Below is a small trained network, with its code and all its weights. Each question gives an input and a class and asks what happens when units are switched off, that is, made to give their printed mean instead of their output.

import numpy as np


def w(rows, s, z=0):
    codes = np.array(rows[::2]) - 128.0
    scale = np.full(codes.shape[1], s)
    scale[-1] = z or s
    return codes * scale


def f(y):
    return np.maximum(y, 0)


def log_softmax(a):
    a = a - a.max(-1, keepdims=True)
    return a - np.log(np.exp(a).sum(-1, keepdims=True))


def net(x, mask):
    res = np.array(x, float).reshape(1, 4) / 4 @ E
    y = f(res @ A[0][:, :-1].T + A[0][:, -1])
    res = res + np.where(mask, y, B[0][:, -1]) @ B[0][:, :-1]
    return log_softmax(res[-1] @ U[:, :-1].T + U[:, -1])


A, B = {}, {}
E = w([
[89,141,73,143,98],'x0',
[96,123,125,218,164],'x1',
[58,133,139,169,57],'x2',
[199,22,255,170,159],'x3',
],0.0091)
A[0] = w([
[42,170,148,204,164,143],'neuron 0',
[157,217,96,121,169,199],'neuron 1',
[149,217,1,99,115,254],'neuron 2',
[105,50,206,131,93,254],'neuron 3',
[120,140,159,205,75,149],'neuron 4',
[126,33,175,225,112,219],'neuron 5',
[158,126,140,154,118,18],'neuron 6',
[212,136,133,170,212,61],'neuron 7',
[113,186,172,107,108,18],'neuron 8',
[99,72,183,113,62,238],'neuron 9',
[54,129,166,146,187,142],'neuron 10',
[174,95,111,112,134,250],'neuron 11',
[77,196,118,136,66,202],'neuron 12',
],0.0096,0.0025)
B[0] = w([
[146,89,106,123,61,177],'neuron 0',
[107,177,218,163,113,179],'neuron 1',
[109,171,178,226,82,247],'neuron 2',
[198,88,59,173,111,210],'neuron 3',
[163,127,55,131,110,172],'neuron 4',
[172,3,42,171,130,222],'neuron 5',
[99,117,33,230,203,136],'neuron 6',
[57,110,123,69,137,170],'neuron 7',
[132,136,153,177,91,136],'neuron 8',
[187,94,139,139,114,187],'neuron 9',
[117,70,55,144,32,154],'neuron 10',
[103,120,176,173,172,165],'neuron 11',
[211,154,190,146,148,199],'neuron 12',
],0.0071,0.012)
U = w([
[110,78,78,114,65,183],'0',
[150,165,169,171,131,246],'1',
[214,95,126,142,128,229],'2',
[140,107,150,41,38,131],'3',
[121,108,125,20,227,2],'4',
[91,112,171,102,255,20],'5',
[102,161,126,167,156,76],'6',
[113,92,80,102,205,1],'7',
],0.0091,0.0025)

Each question gives the input, the list of numbers given to net, and the class t.
The units are the neurons (one row each of A and B). Each row of codes is followed by its name. A weight is (code - 128) times the scale printed after its matrix; where a second scale follows, it is the last column's (A, B and U).
mask holds one flag per neuron, in row order. A switched-off neuron (its flag False) gives its mean, the last column of its row in B, instead of its output. The means were averaged over made-up inputs and are rounded, as every weight is.
A unit's drop is (log p(t) with every unit on - log p(t) with that unit switched off) / (log p(t) with every unit on - log p(t) with every unit switched off).
The circuit of an input: a set's keep is (log p(t) with only the set's units on - log p(t) with every unit switched off) / (log p(t) with every unit on - log p(t) with every unit switched off). Starting from the 12 units with the biggest drops (on a tie, the unit counted first), units are removed one at a time, each time the one whose removal leaves the highest keep (on an exact tie, the one counted first), for as long as the keep stays at least 0.8.
circuit, biggest first: the units of the circuit, biggest drop first
most important unit: the unit with the biggest drop
top k neurons: the k neurons with the biggest drops, biggest first
drop when u is switched off: that unit's drop, to one decimal
input [-1,0,2,-7], class 1: top 2 neurons : [neuron 2; neuron 12]
input [-4,8,5,-3], class 0: circuit, biggest first : [neuron 0; neuron 10]
input [7,6,4,-7], class 1: most important unit : neuron 12
input [6,8,3,-7], class 1: circuit, biggest first : [neuron 12; neuron 2]
input [-8,8,-5,4], class 0: circuit, biggest first : [neuron 7; neuron 10; neuron 12]
input [-6,-7,-6,-7], class 1: circuit, biggest first : [neuron 2; neuron 1]
input [5,-2,1,-4], class 1: circuit, biggest first : [neuron 2; neuron 12; neuron 5]
input [-7,5,-2,5], class 7: circuit, biggest first : [neuron 7; neuron 2; neuron 12]
input [5,8,-1,0], class 0: top 2 neurons : [neuron 0; neuron 10]
input [-8,5,5,2], class 0: top 2 neurons : [neuron 12; neuron 10]
input [5,7,5,4], class 0: top 2 neurons : [neuron 10; neuron 0]
input [-7,6,8,2], class 0: top 2 neurons : [neuron 10; neuron 12]
input [1,7,-2,2], class 0: top 2 neurons : [neuron 12; neuron 10]
input [1,-8,-6,4], class 4: top neuron : [neuron 2]
input [-5,-3,-8,2], class 4: top 2 neurons : [neuron 2; neuron 7]
input [-8,2,-6,1], class 5: drop when neuron 9 is switched off : 0.0
input [-4,-3,3,-5], class 1: drop when neuron 12 is switched off : 0.1
input [2,2,-7,4], class 7: drop when neuron 2 is switched off : 0.2
input [1,-7,-7,-6], class 6: drop when neuron 12 is switched off : 0.0
input [-2,-8,-3,-6], class 1: most important unit : neuron 2
